Here is a tiny trained network, its code and every weight. The questions are about switching its units off for an input and a target symbol, where a switched-off unit gives its printed mean instead of its output.

import numpy as np


def w(rows, s, z=0):
    codes = np.array(rows[::2]) - 128.0
    scale = np.full(codes.shape[1], s)
    scale[-1] = z or s
    return codes * scale


def norm(h):
    return h / np.sqrt((h * h).mean(-1, keepdims=True) + 1e-5)


def f(y):
    return np.maximum(y, 0)


def softmax(a):
    e = np.exp(a - a.max(-1, keepdims=True))
    return e / e.sum(-1, keepdims=True)


def log_softmax(a):
    a = a - a.max(-1, keepdims=True)
    return a - np.log(np.exp(a).sum(-1, keepdims=True))


def net(x, mask):
    ids = ['αεζηθσ'.index(c) for c in x.split()]
    T = len(ids)
    res = E[ids] + P[:T]
    u = 0
    for l in range(2):
        r = norm(res)
        for j in range(2):
            rows = slice(2 * j, 2 * j + 2)
            q, k, v = (r @ M[l][rows].T for M in (Q, K, V))
            z = softmax(np.where(np.tri(T) > 0, q @ k.T / 2**0.5, -1e9)) @ v
            o = O[l][rows]
            res = res + np.where(mask[u + j], z, o[:, -1]) @ o[:, :-1]
        u += 2
        y = f(norm(res) @ A[l][:, :-1].T + A[l][:, -1])
        res = res + np.where(mask[u : u + 8], y, B[l][:, -1]) @ B[l][:, :-1]
        u += 8
    return log_softmax(norm(res)[-1] @ U[:, :-1].T + U[:, -1])


Q, K, V, O, A, B = {}, {}, {}, {}, {}, {}
E = w([
[154,251,140],'α',
[119,244,139],'ε',
[53,122,150],'ζ',
[124,183,147],'η',
[130,181,140],'θ',
[156,151,153],'σ',
],0.015)
P = w([
[92,71,93],'0',
[137,239,225],'1',
[155,161,254],'2',
[155,142,254],'3',
[70,172,28],'4',
[113,226,28],'5',
[116,223,22],'6',
[152,216,52],'7',
[167,152,57],'8',
[141,175,33],'9',
[172,199,14],'10',
],0.0073)
Q[0] = w([
[194,6,74],'0.h1',
[172,160,139],'0.h1',
[77,108,149],'0.h2',
[159,124,95],'0.h2',
],0.018)
K[0] = w([
[54,96,166],'0.h1',
[100,253,89],'0.h1',
[102,97,100],'0.h2',
[170,115,136],'0.h2',
],0.017)
V[0] = w([
[254,151,117],'0.h1',
[191,186,45],'0.h1',
[85,122,238],'0.h2',
[71,231,157],'0.h2',
],0.0092)
O[0] = w([
[208,89,61,182],'0.h1',
[117,60,86,224],'0.h1',
[126,181,1,155],'0.h2',
[207,45,170,254],'0.h2',
],0.0075,0.01)
A[0] = w([
[144,170,144,49],'0.n1',
[87,38,165,95],'0.n2',
[171,120,96,4],'0.n3',
[159,93,47,182],'0.n4',
[186,124,137,134],'0.n5',
[99,113,11,225],'0.n6',
[141,170,183,13],'0.n7',
[174,164,104,215],'0.n8',
],0.012,0.0038)
B[0] = w([
[138,99,95,142],'0.n1',
[99,88,85,137],'0.n2',
[160,97,183,164],'0.n3',
[179,135,132,239],'0.n4',
[71,171,196,214],'0.n5',
[181,1,122,216],'0.n6',
[114,100,117,140],'0.n7',
[174,134,179,255],'0.n8',
],0.0093,0.0094)
Q[1] = w([
[188,11,173],'1.h1',
[93,123,58],'1.h1',
[48,193,48],'1.h2',
[114,230,213],'1.h2',
],0.012)
K[1] = w([
[2,153,118],'1.h1',
[189,134,101],'1.h1',
[176,114,243],'1.h2',
[129,63,160],'1.h2',
],0.015)
V[1] = w([
[130,144,52],'1.h1',
[18,168,175],'1.h1',
[130,1,104],'1.h2',
[83,116,181],'1.h2',
],0.015)
O[1] = w([
[142,106,213,2],'1.h1',
[195,251,87,123],'1.h1',
[75,27,68,192],'1.h2',
[75,206,135,114],'1.h2',
],0.016,0.008)
A[1] = w([
[255,129,130,131],'1.n1',
[143,130,83,64],'1.n2',
[91,159,22,76],'1.n3',
[64,136,134,72],'1.n4',
[94,241,168,4],'1.n5',
[235,199,107,142],'1.n6',
[8,58,111,162],'1.n7',
[33,155,75,49],'1.n8',
],0.014,0.002)
B[1] = w([
[184,56,100,254],'1.n1',
[75,89,125,156],'1.n2',
[196,73,115,166],'1.n3',
[131,132,101,131],'1.n4',
[123,162,77,176],'1.n5',
[123,10,172,240],'1.n6',
[40,233,198,188],'1.n7',
[153,116,53,142],'1.n8',
],0.011,0.0094)
U = w([
[169,92,254,122],'α',
[149,189,188,253],'ε',
[116,140,120,73],'ζ',
[112,141,80,84],'η',
[74,128,89,53],'θ',
[65,88,176,153],'σ',
],0.022,0.0061)

Each question gives the input, a string of symbols that net reads in full, and the target symbol t.
The units are the heads (2 rows each of Q, K, V and O) and the neurons (one row each of A and B). Each row of codes is followed by its name. A weight is (code - 128) times the scale printed after its matrix; where a second scale follows, it is the last column's (O, A, B and U).
mask holds one flag per unit, layer by layer, with each layer's heads first. A switched-off unit (its flag False) gives its mean, the last column of its rows in O or B, instead of its output. The means were averaged over made-up inputs and are rounded, as every weight is.
A unit's drop is (log p(t) with every unit on - log p(t) with that unit switched off) / (log p(t) with every unit on - log p(t) with every unit switched off).
The circuit of an input: a set's keep is (log p(t) with only the set's units on - log p(t) with every unit switched off) / (log p(t) with every unit on - log p(t) with every unit switched off). Starting from the 12 units with the biggest drops (on a tie, the unit counted first), units are removed one at a time, each time the one whose removal leaves the highest keep (on an exact tie, the one counted first), for as long as the keep stays at least 0.8.
units of the circuit, in order: the units of the circuit, biggest drop first
most important unit: the unit with the biggest drop
top k neurons: the k neurons with the biggest drops, biggest first
top k neurons in layer l: the k neurons of layer l with the biggest drops, biggest first
input ζ α α α α σ ε, target ε: most important unit : 0.h1
input ε α α α ε, target α: units of the circuit, in order : (1.h2; 0.h1)
input θ α α ζ, target η: top 4 neurons : (0.n4; 0.n6; 0.n8; 0.n3)
input ζ α θ α α α α α, target ε: units of the circuit, in order : (0.h1; 1.h1; 1.h2; 0.h2)
input ζ α α θ σ σ σ η α, target ε: units of the circuit, in order : (0.h1; 1.h1; 0.h2; 0.n8)
input σ σ ε, target σ: units of the circuit, in order : (1.h1; 1.h2)
input ζ η σ α α α θ, target ε: units of the circuit, in order : (0.h1; 1.h1; 1.h2; 0.h2)
input ζ α ζ σ α α η α ζ, target ε: units of the circuit, in order : (0.h1; 1.h1; 0.h2)
input α α ε σ α α ζ θ, target σ: units of the circuit, in order : (1.h2; 1.h1; 0.n8)
input η α ε, target η: top 3 neurons : (0.n6; 0.n2; 0.n5)
input σ α α η, target σ: units of the circuit, in order : (0.h2; 1.h2; 0.n6; 1.n7)
input η η θ, target η: top 2 neurons : (0.n6; 0.n2)
input ε α ε, target ε: units of the circuit, in order : (0.h1; 1.h2; 0.n6)
input σ α α ε α, target α: top neuron in layer 0 : (0.n3)
input θ η θ, target θ: top 3 neurons : (0.n6; 0.n2; 0.n4)
input σ α η σ θ, target α: top 2 neurons : (0.n6; 0.n3)
input ζ α θ σ ε ζ α ζ η σ, target ε: top 2 neurons in layer 0 : (0.n6; 0.n8)
input θ η η, target θ: top 3 neurons : (0.n6; 0.n2; 0.n4)
input α σ ζ η α η α α σ σ, target σ: top 2 neurons in layer 0 : (0.n8; 0.n2)
input σ α σ α α ζ, target α: most important unit : 1.h2
input α η η θ ζ α θ η η, target σ: top 2 neurons : (1.n7; 0.n8)
input η θ α η, target η: top 2 neurons : (0.n6; 0.n2)
input ε α σ, target ε: top 4 neurons in layer 0 : (0.n4; 0.n6; 0.n5; 0.n8)
input θ α ζ, target η: top 4 neurons : (0.n4; 0.n6; 1.n8; 0.n8)
input η α σ, target η: top 2 neurons : (0.n6; 0.n8)
input θ θ α, target θ: top 2 neurons in layer 0 : (0.n6; 0.n2)
input σ α ε α ε, target α: most important unit : 1.h2
input σ α α σ η, target α: top 2 neurons in layer 0 : (0.n6; 0.n3)
input η η η α, target η: top 3 neurons in layer 0 : (0.n6; 0.n2; 0.n4)
